Below is a small trained network, with its code and all its weights. Each question gives an input and a target symbol and asks what happens when units are switched off, that is, made to give their printed mean instead of their output.

import numpy as np


def w(rows, s, z=0):
    codes = np.array(rows[::2]) - 128.0
    scale = np.full(codes.shape[1], s)
    scale[-1] = z or s
    return codes * scale


def f(y):
    return np.maximum(y, 0)


def softmax(a):
    e = np.exp(a - a.max(-1, keepdims=True))
    return e / e.sum(-1, keepdims=True)


def log_softmax(a):
    a = a - a.max(-1, keepdims=True)
    return a - np.log(np.exp(a).sum(-1, keepdims=True))


def net(x, mask):
    ids = ['ΓΔΘΞΦΨζηλω'.index(c) for c in x.split()]
    T = len(ids)
    res = E[ids] + P[:T]
    r = res
    for j in range(2):
        rows = slice(4 * j, 4 * j + 4)
        q, k, v = (r @ M[0][rows].T for M in (Q, K, V))
        z = softmax(np.where(np.tri(T) > 0, q @ k.T / 4**0.5, -1e9)) @ v
        o = O[0][rows]
        res = res + np.where(mask[j], z, o[:, -1]) @ o[:, :-1]
    y = f(res @ A[0][:, :-1].T + A[0][:, -1])
    res = res + np.where(mask[2:14], y, B[0][:, -1]) @ B[0][:, :-1]
    return log_softmax(res[-1] @ U[:, :-1].T + U[:, -1])


Q, K, V, O, A, B = {}, {}, {}, {}, {}, {}
E = w([
[254,168,111],'Γ',
[42,99,109],'Δ',
[156,140,96],'Θ',
[228,142,141],'Ξ',
[127,50,228],'Φ',
[148,97,120],'Ψ',
[49,170,226],'ζ',
[167,110,102],'η',
[73,39,123],'λ',
[89,189,72],'ω',
],0.019)
P = w([
[135,57,139],'0',
[130,57,121],'1',
[144,133,237],'2',
[194,34,122],'3',
[153,158,253],'4',
[214,26,131],'5',
[159,162,255],'6',
],0.0074)
Q[0] = w([
[68,236,226],'H1',
[171,167,37],'H1',
[93,105,9],'H1',
[115,91,220],'H1',
[104,169,142],'H2',
[115,108,79],'H2',
[116,144,175],'H2',
[119,31,108],'H2',
],0.013)
K[0] = w([
[87,184,241],'H1',
[177,168,52],'H1',
[74,119,2],'H1',
[93,63,250],'H1',
[174,160,44],'H2',
[164,180,245],'H2',
[143,121,46],'H2',
[98,201,147],'H2',
],0.01)
V[0] = w([
[173,115,41],'H1',
[92,107,154],'H1',
[98,74,100],'H1',
[153,2,159],'H1',
[121,163,184],'H2',
[201,137,101],'H2',
[129,129,89],'H2',
[130,169,157],'H2',
],0.012)
O[0] = w([
[98,131,2,7],'H1',
[143,63,243,182],'H1',
[72,15,151,124],'H1',
[217,10,126,176],'H1',
[106,155,182,141],'H2',
[146,121,133,76],'H2',
[120,133,103,109],'H2',
[128,161,196,122],'H2',
],0.0067,0.012)
A[0] = w([
[113,146,79,81],'N1',
[173,172,172,3],'N2',
[187,67,151,114],'N3',
[91,115,153,163],'N4',
[131,143,165,39],'N5',
[90,145,105,110],'N6',
[223,199,127,186],'N7',
[202,74,131,109],'N8',
[206,188,31,221],'N9',
[228,172,152,196],'N10',
[193,111,201,188],'N11',
[119,1,120,212],'N12',
],0.011,0.007)
B[0] = w([
[68,141,136,132],'N1',
[255,111,76,163],'N2',
[158,185,95,192],'N3',
[130,85,124,174],'N4',
[146,152,96,159],'N5',
[148,168,146,131],'N6',
[29,112,198,156],'N7',
[59,219,155,178],'N8',
[105,70,49,155],'N9',
[115,53,132,183],'N10',
[59,158,70,253],'N11',
[196,136,171,220],'N12',
],0.0095,0.024)
U = w([
[96,51,120,63],'Γ',
[176,1,173,92],'Δ',
[166,87,80,177],'Θ',
[103,96,109,59],'Ξ',
[154,240,123,71],'Φ',
[187,156,96,143],'Ψ',
[54,130,205,168],'ζ',
[200,130,70,253],'η',
[215,120,151,56],'λ',
[106,204,62,103],'ω',
],0.0088,0.0055)

Each question gives the input, a string of symbols that net reads in full, and the target symbol t.
The units are the heads (4 rows each of Q, K, V and O) and the neurons (one row each of A and B). Each row of codes is followed by its name. A weight is (code - 128) times the scale printed after its matrix; where a second scale follows, it is the last column's (O, A, B and U).
mask holds one flag per unit, heads first, then neurons. A switched-off unit (its flag False) gives its mean, the last column of its rows in O or B, instead of its output. The means were averaged over made-up inputs and are rounded, as every weight is.
A unit's drop is (log p(t) with every unit on - log p(t) with that unit switched off) / (log p(t) with every unit on - log p(t) with every unit switched off).
The circuit of an input: a set's keep is (log p(t) with only the set's units on - log p(t) with every unit switched off) / (log p(t) with every unit on - log p(t) with every unit switched off). Starting from the 12 units with the biggest drops (on a tie, the unit counted first), units are removed one at a time, each time the one whose removal leaves the highest keep (on an exact tie, the one counted first), for as long as the keep stays at least 0.8.
units of the circuit, in order: the units of the circuit, biggest drop first
top k neurons: the k neurons with the biggest drops, biggest first
which heads matter: for each layer, one digit per head in row order, 1 if its drop is at least 0.15 and else 0, layers parted by /
drop when u is switched off: that unit's drop, to one decimal
input η ζ ζ Θ Θ, target ζ: units of the circuit, in order	N7, H1
input λ ζ Θ Γ λ ζ Ξ, target ζ: top 3 neurons	N7, N10, N8
input ζ ζ η ζ ω, target ζ: which heads matter	00
input Δ λ η Θ η ζ η, target ζ: units of the circuit, in order	N7, N8
input Δ η Φ ω Ψ, target Φ: top 4 neurons	N8, N3, N11, N12
input Ψ ζ Φ ζ, target Φ: top 3 neurons	N3, N8, N11
input Γ η Φ, target Φ: top 3 neurons	N8, N3, N11
input Ψ Ψ Φ Δ λ, target Φ: which heads matter	10
input ζ ζ ζ Δ, target Δ: units of the circuit, in order	H1, N11
input Γ Θ Δ ζ η ζ Ψ, target ζ: top 2 neurons	N7, N10
input ζ ζ λ ζ Γ, target Γ: units of the circuit, in order	N7, H1, N9, N10
input ζ ω ω ζ λ Δ, target Δ: top 4 neurons	N11, N8, N12, N3
input Φ Φ η, target Φ: top 4 neurons	N8, N3, N12, N11
input ζ ζ Ψ Ψ ζ λ, target λ: drop when H1 is switched off	0.6
input η ζ Ξ ζ Ψ, target ζ: drop when N10 is switched off	0.1
input Γ Δ Θ, target Γ: drop when N2 is switched off	0.2
input Γ Θ Θ, target Γ: drop when N7 is switched off	0.3
